Here is a tiny trained network, its code and every weight. The questions are about switching its units off for an input and a target symbol, where a switched-off unit gives its printed mean instead of its output.

import numpy as np


def w(rows, s, z=0):
    codes = np.array(rows[::2]) - 128.0
    scale = np.full(codes.shape[1], s)
    scale[-1] = z or s
    return codes * scale


def f(y):
    return np.maximum(y, 0)


def softmax(a):
    e = np.exp(a - a.max(-1, keepdims=True))
    return e / e.sum(-1, keepdims=True)


def log_softmax(a):
    a = a - a.max(-1, keepdims=True)
    return a - np.log(np.exp(a).sum(-1, keepdims=True))


def net(x, mask):
    ids = ['ΓΞΣΨΩαβδεζηθπτ'.index(c) for c in x.split()]
    T = len(ids)
    res = E[ids] + P[:T]
    u = 0
    for l in range(2):
        q, k, v = (res @ M[l].T for M in (Q, K, V))
        z = softmax(np.where(np.tri(T) > 0, q @ k.T / 3**0.5, -1e9)) @ v
        res = res + np.where(mask[u], z, O[l][:, -1]) @ O[l][:, :-1]
        u += 1
        y = f(res @ A[l][:, :-1].T + A[l][:, -1])
        res = res + np.where(mask[u : u + 8], y, B[l][:, -1]) @ B[l][:, :-1]
        u += 8
    return log_softmax(res[-1] @ U[:, :-1].T + U[:, -1])


Q, K, V, O, A, B = {}, {}, {}, {}, {}, {}
E = w([
[79,152,124,185,100,137,153],'Γ',
[113,229,118,108,99,148,127],'Ξ',
[131,220,172,152,71,61,160],'Σ',
[108,114,182,138,114,138,167],'Ψ',
[35,75,148,26,80,90,87],'Ω',
[30,60,92,95,88,155,83],'α',
[140,167,247,104,102,63,187],'β',
[46,88,136,122,50,44,109],'δ',
[99,94,115,79,108,186,103],'ε',
[170,124,140,213,68,125,142],'ζ',
[92,113,127,64,67,108,69],'η',
[70,36,73,142,83,166,95],'θ',
[202,54,156,160,88,179,124],'π',
[88,155,155,22,111,154,93],'τ',
],0.015)
P = w([
[136,125,133,133,101,166,119],'0',
[123,144,140,147,60,183,115],'1',
[98,161,237,116,205,69,8],'2',
[171,71,209,96,103,157,180],'3',
[100,178,140,142,30,185,120],'4',
[101,177,168,112,195,104,13],'5',
[119,68,186,56,80,161,199],'6',
[94,195,153,154,3,195,111],'7',
[123,177,147,147,181,108,38],'8',
[100,65,209,37,70,155,214],'9',
],0.013)
Q[0] = w([
[131,104,79,111,205,87,115],'L0H0',
[78,131,200,114,5,187,119],'L0H0',
[135,110,133,164,245,96,98],'L0H0',
],0.015)
K[0] = w([
[111,88,72,102,213,94,161],'L0H0',
[97,121,147,139,7,205,137],'L0H0',
[160,92,97,161,201,101,109],'L0H0',
],0.017)
V[0] = w([
[136,107,140,152,167,251,176],'L0H0',
[65,134,211,73,170,147,151],'L0H0',
[66,56,141,207,115,40,187],'L0H0',
],0.012)
O[0] = w([
[64,117,93,119,187,189,202,243],'L0H0',
[98,134,249,151,128,168,131,88],'L0H0',
[48,130,141,159,66,5,157,2],'L0H0',
],0.014,0.0023)
A[0] = w([
[114,71,121,48,189,86,86,44],'L0N0',
[193,84,63,115,93,135,194,132],'L0N1',
[75,186,130,178,180,94,84,213],'L0N2',
[101,74,140,110,158,118,93,158],'L0N3',
[159,198,132,187,92,144,194,159],'L0N4',
[116,140,138,118,79,182,178,196],'L0N5',
[88,255,110,98,179,129,111,166],'L0N6',
[84,181,166,127,165,64,76,3],'L0N7',
],0.0096,0.0045)
B[0] = w([
[157,191,153,171,146,93,209,166],'L0N0',
[43,223,130,70,149,60,178,211],'L0N1',
[244,103,127,121,171,163,169,189],'L0N2',
[207,90,168,186,122,188,135,181],'L0N3',
[148,48,142,30,87,157,137,182],'L0N4',
[121,75,156,108,85,181,168,254],'L0N5',
[126,61,141,211,94,59,167,187],'L0N6',
[106,117,61,184,161,255,128,177],'L0N7',
],0.0082,0.0095)
Q[1] = w([
[125,27,140,75,64,176,214],'L1H0',
[154,111,130,123,76,180,107],'L1H0',
[155,204,34,172,254,127,31],'L1H0',
],0.0075)
K[1] = w([
[118,154,75,70,7,236,155],'L1H0',
[111,110,111,83,35,184,51],'L1H0',
[174,95,134,136,255,104,160],'L1H0',
],0.0076)
V[1] = w([
[2,74,95,184,193,144,29],'L1H0',
[143,38,12,128,67,153,18],'L1H0',
[84,124,108,239,21,155,214],'L1H0',
],0.0047)
O[1] = w([
[6,26,166,18,169,155,123,52],'L1H0',
[135,82,65,98,144,78,91,145],'L1H0',
[81,109,73,222,156,123,103,255],'L1H0',
],0.011,0.008)
A[1] = w([
[131,170,116,202,128,162,108,2],'L1N0',
[139,27,52,89,102,111,136,188],'L1N1',
[45,143,99,73,197,18,144,109],'L1N2',
[24,42,132,86,72,62,203,193],'L1N3',
[135,63,191,106,120,215,176,36],'L1N4',
[139,28,135,97,31,161,68,49],'L1N5',
[78,112,75,89,210,179,157,106],'L1N6',
[154,105,254,131,116,161,24,104],'L1N7',
],0.0091,0.0068)
B[1] = w([
[108,119,167,6,136,134,132,170],'L1N0',
[172,109,179,77,147,109,106,206],'L1N1',
[160,112,77,122,19,117,86,170],'L1N2',
[86,104,107,164,174,183,121,251],'L1N3',
[100,206,109,144,126,72,58,242],'L1N4',
[100,136,101,119,171,73,158,201],'L1N5',
[155,157,198,103,71,140,157,189],'L1N6',
[146,128,109,148,131,93,217,222],'L1N7',
],0.011,0.015)
U = w([
[179,51,126,212,192,184,181,185],'Γ',
[198,130,123,141,168,214,33,253],'Ξ',
[176,101,205,159,37,111,3,188],'Σ',
[66,152,162,209,82,144,61,58],'Ψ',
[50,101,148,103,111,48,194,20],'Ω',
[57,118,155,43,178,106,104,165],'α',
[91,100,243,140,21,87,120,79],'β',
[97,83,164,153,89,62,45,106],'δ',
[87,161,209,63,67,104,24,155],'ε',
[104,134,39,126,84,119,121,73],'ζ',
[123,99,155,5,112,62,139,144],'η',
[97,58,188,78,30,135,107,153],'θ',
[84,135,123,58,118,160,209,54],'π',
[97,200,107,115,165,93,95,59],'τ',
],0.0056,0.0061)

Each question gives the input, a string of symbols that net reads in full, and the target symbol t.
The units are the heads (3 rows each of Q, K, V and O) and the neurons (one row each of A and B). Each row of codes is followed by its name. A weight is (code - 128) times the scale printed after its matrix; where a second scale follows, it is the last column's (O, A, B and U).
mask holds one flag per unit, layer by layer, with each layer's heads first. A switched-off unit (its flag False) gives its mean, the last column of its rows in O or B, instead of its output. The means were averaged over made-up inputs and are rounded, as every weight is.
A unit's drop is (log p(t) with every unit on - log p(t) with that unit switched off) / (log p(t) with every unit on - log p(t) with every unit switched off).
The circuit of an input: a set's keep is (log p(t) with only the set's units on - log p(t) with every unit switched off) / (log p(t) with every unit on - log p(t) with every unit switched off). Starting from the 12 units with the biggest drops (on a tie, the unit counted first), units are removed one at a time, each time the one whose removal leaves the highest keep (on an exact tie, the one counted first), for as long as the keep stays at least 0.8.
units of the circuit, in order: the units of the circuit, biggest drop first
unit that matters most: the unit with the biggest drop
top k neurons: the k neurons with the biggest drops, biggest first
top k neurons in layer l: the k neurons of layer l with the biggest drops, biggest first
input ε θ ζ, target Γ: units of the circuit, in order -> [L1N4]
input π Ξ Ω Ξ Ω β Ψ Γ τ Ω, target Γ: top 2 neurons in layer 0 -> [L0N4, L0N5]
input ζ β τ π ζ θ, target Γ: top 2 neurons -> [L1N4, L0N5]
input δ η ζ π π ε α ζ β Ω, target ζ: top 3 neurons -> [L1N2, L0N1, L0N0]
input θ ε Ξ Ξ, target ε: top 2 neurons in layer 1 -> [L1N4, L1N6]
input Γ θ Γ Σ π ζ τ α, target α: units of the circuit, in order -> [L1H0, L1N5, L0N0, L1N1]
input ζ ζ Ψ π ζ Ξ, target Γ: units of the circuit, in order -> [L0N6, L1N4]
input τ π θ ζ ζ Ω ε, target ζ: top 3 neurons -> [L0N1, L1N2, L0N4]
input Ω δ Σ θ Ψ, target Ψ: units of the circuit, in order -> [L0H0, L0N5, L1N4, L1H0]
input Σ Ω θ, target Γ: top 2 neurons -> [L1N7, L0N2]
input Γ ε τ π α π τ, target α: units of the circuit, in order -> [L1H0, L1N3, L0N2]
input Ξ ζ β Ξ η α α η τ, target Γ: units of the circuit, in order -> [L1N4, L0N6]
input η Ψ η τ δ η α, target δ: units of the circuit, in order -> [L0H0, L1H0, L0N7]
input Ξ Ψ Σ Γ Γ, target Γ: units of the circuit, in order -> [L1N4, L1H0]
input η Σ β τ, target Σ: top neuron -> [L0N4]
input ζ ζ α θ, target ζ: units of the circuit, in order -> [L0H0, L0N1, L1N2]
input θ Ψ η ζ ε π θ β Ξ θ, target β: top 4 neurons -> [L0N4, L1N3, L1N0, L1N7]
input τ ζ θ π η Σ ζ δ α, target Γ: top 3 neurons -> [L1N4, L0N2, L1N2]
input ζ Ψ θ θ π π δ Σ π β, target Σ: units of the circuit, in order -> [L1H0, L0H0]
input π η Σ, target Γ: top 3 neurons -> [L0N6, L1N4, L0N2]
input β ε π ε θ α ζ β τ α, target β: unit that matters most -> L0N4
input θ Ω Ψ, target Γ: top 2 neurons -> [L0N6, L0N1]
